Below is a small trained network, with its code and all its weights. Each question gives an input and a class and asks what happens when units are switched off, that is, made to give their printed mean instead of their output.

import numpy as np


def w(rows, s, z=0):
    codes = np.array(rows[::2]) - 128.0
    scale = np.full(codes.shape[1], s)
    scale[-1] = z or s
    return codes * scale


def norm(h):
    return h / np.sqrt((h * h).mean(-1, keepdims=True) + 1e-5)


def f(y):
    return np.maximum(y, 0)


def log_softmax(a):
    a = a - a.max(-1, keepdims=True)
    return a - np.log(np.exp(a).sum(-1, keepdims=True))


def net(x, mask):
    res = np.array(x, float).reshape(1, 8) / 4 @ E
    u = 0
    for l in range(2):
        y = f(norm(res) @ A[l][:, :-1].T + A[l][:, -1])
        res = res + np.where(mask[u : u + 12], y, B[l][:, -1]) @ B[l][:, :-1]
        u += 12
    return log_softmax(norm(res)[-1] @ U[:, :-1].T + U[:, -1])


A, B = {}, {}
E = w([
[135,112,136,131,113,121,139],'x0',
[165,154,147,97,86,58,37],'x1',
[126,128,131,125,129,127,130],'x2',
[31,13,148,65,230,96,100],'x3',
[123,121,142,125,111,122,141],'x4',
[115,136,138,117,123,128,133],'x5',
[133,129,117,132,137,131,121],'x6',
[180,118,193,99,76,255,77],'x7',
],0.0079)
A[0] = w([
[66,120,157,89,144,153,82,94],'0.n1',
[171,176,105,106,131,52,136,1],'0.n2',
[155,82,203,72,138,255,58,52],'0.n3',
[171,159,178,110,110,28,4,182],'0.n4',
[188,225,96,170,63,94,214,175],'0.n5',
[211,193,124,154,49,224,132,125],'0.n6',
[133,154,126,120,98,200,111,75],'0.n7',
[134,175,132,156,170,61,169,142],'0.n8',
[119,130,43,123,134,167,95,141],'0.n9',
[146,224,72,124,149,91,199,62],'0.n10',
[235,145,8,96,174,101,151,130],'0.n11',
[117,62,118,8,164,134,91,62],'0.n12',
],0.0071,0.0047)
B[0] = w([
[160,88,143,166,131,124,170,173],'0.n1',
[84,163,158,154,122,61,106,150],'0.n2',
[224,79,216,237,145,163,128,228],'0.n3',
[153,174,128,125,50,45,86,251],'0.n4',
[154,145,252,198,255,130,128,255],'0.n5',
[84,116,42,10,91,179,129,246],'0.n6',
[186,106,72,121,73,59,212,164],'0.n7',
[133,70,156,105,191,136,133,193],'0.n8',
[111,144,157,132,126,154,164,148],'0.n9',
[189,125,132,194,198,131,123,179],'0.n10',
[89,155,178,110,141,103,157,179],'0.n11',
[137,88,139,186,86,38,164,195],'0.n12',
],0.0074,0.0067)
A[1] = w([
[155,170,86,84,35,134,65,2],'1.n1',
[91,148,56,132,46,56,68,103],'1.n2',
[204,140,149,83,129,47,44,190],'1.n3',
[116,161,143,130,115,117,155,91],'1.n4',
[171,121,198,178,113,130,88,88],'1.n5',
[96,84,165,128,125,135,97,110],'1.n6',
[114,244,188,163,201,99,143,141],'1.n7',
[73,121,57,125,158,50,167,160],'1.n8',
[217,192,152,128,91,88,115,63],'1.n9',
[143,50,173,71,130,176,54,164],'1.n10',
[163,201,118,105,21,229,161,118],'1.n11',
[142,67,161,124,142,115,188,130],'1.n12',
],0.011,0.0036)
B[1] = w([
[10,172,178,102,229,216,101,174],'1.n1',
[254,82,64,88,166,123,225,180],'1.n2',
[140,161,133,119,51,102,68,254],'1.n3',
[183,51,112,145,96,127,45,139],'1.n4',
[57,157,114,121,117,133,133,215],'1.n5',
[132,127,154,194,128,140,107,160],'1.n6',
[137,105,156,205,71,142,135,232],'1.n7',
[128,75,76,35,64,201,87,211],'1.n8',
[7,101,145,176,151,135,87,216],'1.n9',
[105,217,144,207,120,71,148,192],'1.n10',
[156,115,97,28,165,74,165,217],'1.n11',
[138,182,76,153,190,171,129,214],'1.n12',
],0.0092,0.0091)
U = w([
[161,104,177,255,197,215,214,250],'0',
[129,155,212,234,42,65,51,146],'1',
[205,158,138,30,169,187,230,154],'2',
[79,215,188,15,107,151,70,8],'3',
[95,15,51,116,171,208,131,102],'4',
[161,44,76,41,59,62,78,51],'5',
],0.016,0.0019)

Each question gives the input, the list of numbers given to net, and the class t.
The units are the neurons (one row each of A and B). Each row of codes is followed by its name. A weight is (code - 128) times the scale printed after its matrix; where a second scale follows, it is the last column's (A, B and U).
mask holds one flag per neuron, layer by layer. A switched-off neuron (its flag False) gives its mean, the last column of its row in B, instead of its output. The means were averaged over made-up inputs and are rounded, as every weight is.
A unit's drop is (log p(t) with every unit on - log p(t) with that unit switched off) / (log p(t) with every unit on - log p(t) with every unit switched off).
The circuit of an input: a set's keep is (log p(t) with only the set's units on - log p(t) with every unit switched off) / (log p(t) with every unit on - log p(t) with every unit switched off). Starting from the 12 units with the biggest drops (on a tie, the unit counted first), units are removed one at a time, each time the one whose removal leaves the highest keep (on an exact tie, the one counted first), for as long as the keep stays at least 0.8.
circuit, biggest first: the units of the circuit, biggest drop first
most important unit: the unit with the biggest drop
k most important neurons: the k neurons with the biggest drops, biggest first
top k neurons in layer l: the k neurons of layer l with the biggest drops, biggest first
drop when u is switched off: that unit's drop, to one decimal
input [6,3,-7,-1,-5,-7,1,7], class 3: most important unit => 0.n6
input [-8,-1,0,-2,0,-3,-1,7], class 2: 2 most important neurons => 1.n11, 0.n6
input [-8,-8,6,1,-5,3,-5,-3], class 4: top 2 neurons in layer 0 => 0.n5, 0.n3
input [-6,-7,-6,8,-4,-6,3,1], class 0: 3 most important neurons => 0.n6, 1.n11, 0.n4
input [-7,1,-3,6,-2,6,6,-2], class 5: top 2 neurons in layer 0 => 0.n5, 0.n3
input [3,1,-3,-6,1,-6,5,4], class 3: top 2 neurons in layer 0 => 0.n6, 0.n5
input [0,-6,3,1,-2,-4,5,-2], class 4: 3 most important neurons => 0.n5, 0.n3, 1.n8
input [4,-3,0,-5,0,-6,-2,7], class 2: 2 most important neurons => 0.n6, 1.n11
input [5,-5,7,3,2,3,7,-3], class 4: 2 most important neurons => 0.n5, 1.n8
input [-6,6,3,1,4,-5,0,-6], class 5: top 3 neurons in layer 1 => 1.n2, 1.n8, 1.n10
input [1,-5,1,2,6,1,1,-7], class 4: 2 most important neurons => 1.n8, 0.n5
input [-6,-4,0,1,8,2,-1,0], class 4: 2 most important neurons => 0.n5, 0.n3
input [1,-3,8,-5,4,-3,8,6], class 2: 2 most important neurons => 0.n6, 1.n11
input [3,-3,8,0,-8,1,-7,5], class 2: top 3 neurons in layer 0 => 0.n6, 0.n5, 0.n7
input [-5,2,3,-7,4,2,1,4], class 3: most important unit => 0.n6
input [4,-1,-6,-5,-5,0,0,-2], class 0: 2 most important neurons => 0.n5, 0.n4
input [0,-3,8,2,2,6,-6,0], class 4: 3 most important neurons => 0.n5, 0.n3, 1.n8
input [5,5,3,4,-5,7,-6,-2], class 5: 3 most important neurons => 0.n5, 1.n2, 0.n3
input [5,6,8,-3,7,5,-7,2], class 3: 2 most important neurons => 1.n1, 0.n6
input [0,3,-8,-4,4,7,0,1], class 3: circuit, biggest first => 0.n6
input [6,-2,2,6,2,7,-6,3], class 0: top 2 neurons in layer 1 => 1.n3, 1.n12
input [4,-1,7,2,8,6,3,-3], class 4: 2 most important neurons => 0.n4, 0.n5
input [4,-8,-2,-2,2,0,1,1], class 2: top 2 neurons in layer 0 => 0.n6, 0.n3
input [0,2,-6,-5,6,-5,-5,2], class 3: 2 most important neurons => 0.n6, 0.n5
input [8,4,-2,-4,-4,-8,6,4], class 3: drop when 0.n6 is switched off => 0.3
input [8,7,-3,-7,7,0,1,7], class 3: drop when 1.n1 is switched off => 0.1
input [-7,-1,-1,1,8,-7,-8,-4], class 4: drop when 0.n5 is switched off => 0.9
input [-6,2,5,8,0,-3,1,5], class 1: drop when 0.n4 is switched off => 0.0
